Here is a tiny trained network, its code and every weight. The questions are about switching its units off for an input and a class, where a switched-off unit gives its printed mean instead of its output.

import numpy as np


def w(rows, s, z=0):
    codes = np.array(rows[::2]) - 128.0
    scale = np.full(codes.shape[1], s)
    scale[-1] = z or s
    return codes * scale


def norm(h):
    return h / np.sqrt((h * h).mean(-1, keepdims=True) + 1e-5)


def f(y):
    return np.maximum(y, 0)


def log_softmax(a):
    a = a - a.max(-1, keepdims=True)
    return a - np.log(np.exp(a).sum(-1, keepdims=True))


def net(x, mask):
    res = np.array(x, float).reshape(1, 4) / 4 @ E
    u = 0
    for l in range(2):
        y = f(norm(res) @ A[l][:, :-1].T + A[l][:, -1])
        res = res + np.where(mask[u : u + 12], y, B[l][:, -1]) @ B[l][:, :-1]
        u += 12
    return log_softmax(norm(res)[-1] @ U[:, :-1].T + U[:, -1])


A, B = {}, {}
E = w([
[140,96,177,182,120,249,102,42,125,171],'x0',
[123,134,128,132,123,126,120,127,121,129],'x1',
[93,228,187,77,143,131,86,66,254,177],'x2',
[126,133,193,83,122,205,75,225,120,121],'x3',
],0.01)
A[0] = w([
[75,200,116,42,132,48,101,147,234,115,102],'L0N0',
[100,176,144,57,135,138,127,67,140,172,83],'L0N1',
[86,193,133,156,110,78,120,100,133,160,41],'L0N2',
[113,118,202,99,144,180,92,229,118,121,141],'L0N3',
[126,132,158,150,173,122,105,110,179,118,95],'L0N4',
[126,105,134,181,169,134,173,92,129,171,126],'L0N5',
[138,156,61,55,124,81,178,202,141,112,160],'L0N6',
[81,174,104,133,126,67,149,93,178,147,2],'L0N7',
[96,113,116,83,167,55,135,91,163,126,53],'L0N8',
[101,59,107,91,141,101,176,153,90,120,106],'L0N9',
[139,152,86,111,127,43,116,213,137,94,172],'L0N10',
[90,174,152,96,125,127,106,96,254,188,75],'L0N11',
],0.01,0.0081)
B[0] = w([
[176,122,84,59,192,140,234,163,29,207,246],'L0N0',
[131,80,119,157,107,143,123,126,204,73,186],'L0N1',
[161,96,132,154,124,100,153,139,162,128,154],'L0N2',
[152,141,138,42,124,142,121,243,110,122,200],'L0N3',
[125,82,98,129,154,132,98,112,138,77,158],'L0N4',
[112,177,149,161,154,131,172,131,90,126,171],'L0N5',
[92,164,149,164,83,151,99,117,188,134,213],'L0N6',
[211,12,104,139,164,113,132,159,197,114,164],'L0N7',
[182,83,120,115,106,77,177,115,167,160,162],'L0N8',
[148,164,138,139,164,129,89,77,179,149,170],'L0N9',
[78,109,185,148,131,109,75,96,173,64,218],'L0N10',
[59,165,177,156,107,59,65,137,113,90,234],'L0N11',
],0.011,0.013)
A[1] = w([
[170,68,47,194,127,183,190,80,33,206,42],'L1N0',
[70,93,208,118,60,185,1,184,152,48,83],'L1N1',
[194,136,62,155,130,145,222,61,62,183,62],'L1N2',
[46,216,176,98,84,162,15,91,129,151,15],'L1N3',
[115,168,117,34,97,129,148,156,69,178,81],'L1N4',
[188,134,131,123,86,165,138,168,77,150,89],'L1N5',
[123,115,148,77,156,198,94,207,97,148,64],'L1N6',
[40,110,135,174,123,10,144,25,161,146,105],'L1N7',
[95,103,178,234,122,88,94,5,165,86,127],'L1N8',
[209,53,109,113,107,173,113,146,61,210,45],'L1N9',
[164,104,122,130,122,192,122,137,183,167,80],'L1N10',
[233,42,124,107,116,190,146,151,91,173,3],'L1N11',
],0.0098,0.0039)
B[1] = w([
[114,140,171,80,176,76,124,187,121,170,174],'L1N0',
[214,40,112,130,180,74,212,105,181,174,236],'L1N1',
[128,124,173,52,195,77,209,173,138,168,169],'L1N2',
[236,48,76,135,168,105,216,186,163,75,180],'L1N3',
[125,165,195,179,138,93,90,45,72,168,164],'L1N4',
[109,139,117,152,89,81,87,58,97,126,150],'L1N5',
[91,127,75,186,95,159,122,57,161,123,189],'L1N6',
[159,107,53,184,35,254,56,102,129,75,235],'L1N7',
[32,223,130,112,92,157,92,98,26,165,247],'L1N8',
[80,214,70,185,72,159,121,85,120,71,148],'L1N9',
[138,134,99,160,103,136,146,116,124,109,134],'L1N10',
[70,155,83,160,115,175,103,74,130,71,150],'L1N11',
],0.0098,0.014)
U = w([
[73,151,29,224,56,237,76,20,122,92,85],'0',
[249,9,90,145,148,77,147,126,253,116,66],'1',
[31,214,217,37,175,75,117,166,63,190,251],'2',
],0.012,0.0013)

Each question gives the input, the list of numbers given to net, and the class t.
The units are the neurons (one row each of A and B). Each row of codes is followed by its name. A weight is (code - 128) times the scale printed after its matrix; where a second scale follows, it is the last column's (A, B and U).
mask holds one flag per neuron, layer by layer. A switched-off neuron (its flag False) gives its mean, the last column of its row in B, instead of its output. The means were averaged over made-up inputs and are rounded, as every weight is.
A unit's drop is (log p(t) with every unit on - log p(t) with that unit switched off) / (log p(t) with every unit on - log p(t) with every unit switched off).
unit that matters most: the unit with the biggest drop
top k neurons: the k neurons with the biggest drops, biggest first
top k neurons in layer l: the k neurons of layer l with the biggest drops, biggest first
drop of u: that unit's drop, to one decimal
input [0,5,2,2], class 2: top 2 neurons : [L0N0; L0N11]
input [1,7,-2,-3], class 2: top neuron : [L0N11]
input [1,3,-5,-5], class 2: top 3 neurons in layer 0 : [L0N11; L0N10; L0N6]
input [3,-5,-4,-6], class 2: top 2 neurons in layer 0 : [L0N11; L0N10]
input [6,3,-1,0], class 2: top 2 neurons : [L0N3; L0N11]
input [0,-2,-7,5], class 1: top 3 neurons in layer 1 : [L1N1; L1N8; L1N7]
input [4,6,8,1], class 1: top 2 neurons in layer 1 : [L1N3; L1N1]
input [-5,-4,-6,-2], class 0: top 2 neurons : [L1N8; L0N3]
input [-5,8,-6,0], class 0: top 2 neurons in layer 0 : [L0N3; L0N9]
input [-7,-1,-1,-7], class 0: drop of L0N10 : 0.9
input [-5,7,-1,5], class 1: drop of L0N10 : 0.4
input [-8,1,-3,-4], class 0: drop of L1N10 : 0.0
input [8,3,-2,-1], class 2: drop of L0N11 : 0.1
input [8,4,-6,-1], class 2: unit that matters most : L1N0
